Below are the code and all the weights of a small trained network. Each question names an input and a class and asks about switching units off, where a switched-off unit gives its printed mean instead of its output.

import numpy as np


def w(rows, s, z=0):
    codes = np.array(rows[::2]) - 128.0
    scale = np.full(codes.shape[1], s)
    scale[-1] = z or s
    return codes * scale


def f(y):
    return y / 2 * (1 + np.tanh(0.7978845608 * (y + 0.044715 * y**3)))


def log_softmax(a):
    a = a - a.max(-1, keepdims=True)
    return a - np.log(np.exp(a).sum(-1, keepdims=True))


def net(x, mask):
    res = np.array(x, float).reshape(1, 2) / 4 @ E
    y = f(res @ A[0][:, :-1].T + A[0][:, -1])
    res = res + np.where(mask, y, B[0][:, -1]) @ B[0][:, :-1]
    return log_softmax(res[-1] @ U[:, :-1].T + U[:, -1])


A, B = {}, {}
E = w([
[186,100,116,105,183,81,69,106,166,60,123],'x0',
[126,100,62,157,87,73,115,161,207,141,247],'x1',
],0.012)
A[0] = w([
[235,86,63,81,227,93,29,48,151,125,95,99],'neuron 1',
[136,164,178,3,217,209,99,32,43,107,49,121],'neuron 2',
[216,91,164,33,170,27,23,69,125,65,104,253],'neuron 3',
[86,59,95,207,74,108,57,193,148,133,235,128],'neuron 4',
[67,73,75,198,102,7,132,165,137,126,181,107],'neuron 5',
[63,186,89,200,60,171,227,158,73,242,166,221],'neuron 6',
[173,119,127,62,211,49,60,135,131,23,148,154],'neuron 7',
[165,138,56,201,97,93,83,228,197,104,205,136],'neuron 8',
[98,196,126,167,57,188,175,154,77,227,147,104],'neuron 9',
],0.005,0.0078)
B[0] = w([
[66,79,122,70,2,137,122,57,90,201,123,186],'neuron 1',
[154,114,167,174,174,229,225,69,156,111,69,228],'neuron 2',
[83,141,117,108,144,139,134,115,50,216,173,252],'neuron 3',
[131,125,122,160,169,196,173,68,148,122,74,194],'neuron 4',
[157,135,194,163,138,227,193,20,176,93,84,175],'neuron 5',
[115,117,79,92,142,122,133,99,65,231,149,246],'neuron 6',
[100,76,112,119,98,143,112,99,80,205,147,200],'neuron 7',
[103,122,116,168,161,223,176,53,122,145,118,199],'neuron 8',
[109,58,76,83,69,140,119,91,64,159,142,184],'neuron 9',
],0.0076,0.011)
U = w([
[139,134,152,203,191,189,205,75,157,123,93,85],'0',
[83,81,91,56,2,116,110,108,68,189,151,70],'1',
[118,179,107,136,207,110,111,148,91,177,167,254],'2',
[176,201,140,163,93,118,81,186,176,37,135,87],'3',
[156,182,113,80,85,63,119,136,178,66,134,98],'4',
[164,142,158,182,78,105,64,203,175,88,121,79],'5',
[209,148,125,163,85,79,104,243,197,40,111,81],'6',
[184,174,136,157,100,99,77,204,161,55,148,86],'7',
],0.0077,0.009)

Each question gives the input, the list of numbers given to net, and the class t.
The units are the neurons (one row each of A and B). Each row of codes is followed by its name. A weight is (code - 128) times the scale printed after its matrix; where a second scale follows, it is the last column's (A, B and U).
mask holds one flag per neuron, in row order. A switched-off neuron (its flag False) gives its mean, the last column of its row in B, instead of its output. The means were averaged over made-up inputs and are rounded, as every weight is.
A unit's drop is (log p(t) with every unit on - log p(t) with that unit switched off) / (log p(t) with every unit on - log p(t) with every unit switched off).
The circuit of an input: a set's keep is (log p(t) with only the set's units on - log p(t) with every unit switched off) / (log p(t) with every unit on - log p(t) with every unit switched off). Starting from all 9 units, units are removed one at a time, each time the one whose removal leaves the highest keep (on an exact tie, the one counted first), for as long as the keep stays at least 0.8.
units of the circuit, in order: the units of the circuit, biggest drop first
top k neurons: the k neurons with the biggest drops, biggest first
drop when u is switched off: that unit's drop, to one decimal
input [-2,1], class 2: top neuron	neuron 1
input [0,2], class 2: units of the circuit, in order	neuron 2; neuron 1; neuron 9
input [1,0], class 2: units of the circuit, in order	neuron 1; neuron 9; neuron 2
input [8,5], class 1: top 2 neurons	neuron 1; neuron 7
input [-2,-3], class 2: top 4 neurons	neuron 5; neuron 4; neuron 8; neuron 1
input [1,-3], class 2: units of the circuit, in order	neuron 5; neuron 1
input [0,-3], class 2: top 4 neurons	neuron 5; neuron 4; neuron 8; neuron 1
input [7,7], class 0: top 3 neurons	neuron 5; neuron 8; neuron 4
input [-1,1], class 2: top 2 neurons	neuron 1; neuron 2
input [7,-6], class 1: top 2 neurons	neuron 1; neuron 3
input [5,-4], class 1: top 3 neurons	neuron 1; neuron 3; neuron 7
input [6,7], class 0: top 3 neurons	neuron 5; neuron 8; neuron 4
input [-2,-1], class 2: top 2 neurons	neuron 1; neuron 7
input [0,-2], class 2: top neuron	neuron 5
input [-3,1], class 2: top 2 neurons	neuron 1; neuron 7
input [8,-6], class 1: drop when neuron 7 is switched off	0.2
input [6,0], class 1: drop when neuron 4 is switched off	0.0
input [-4,7], class 0: drop when neuron 5 is switched off	0.1
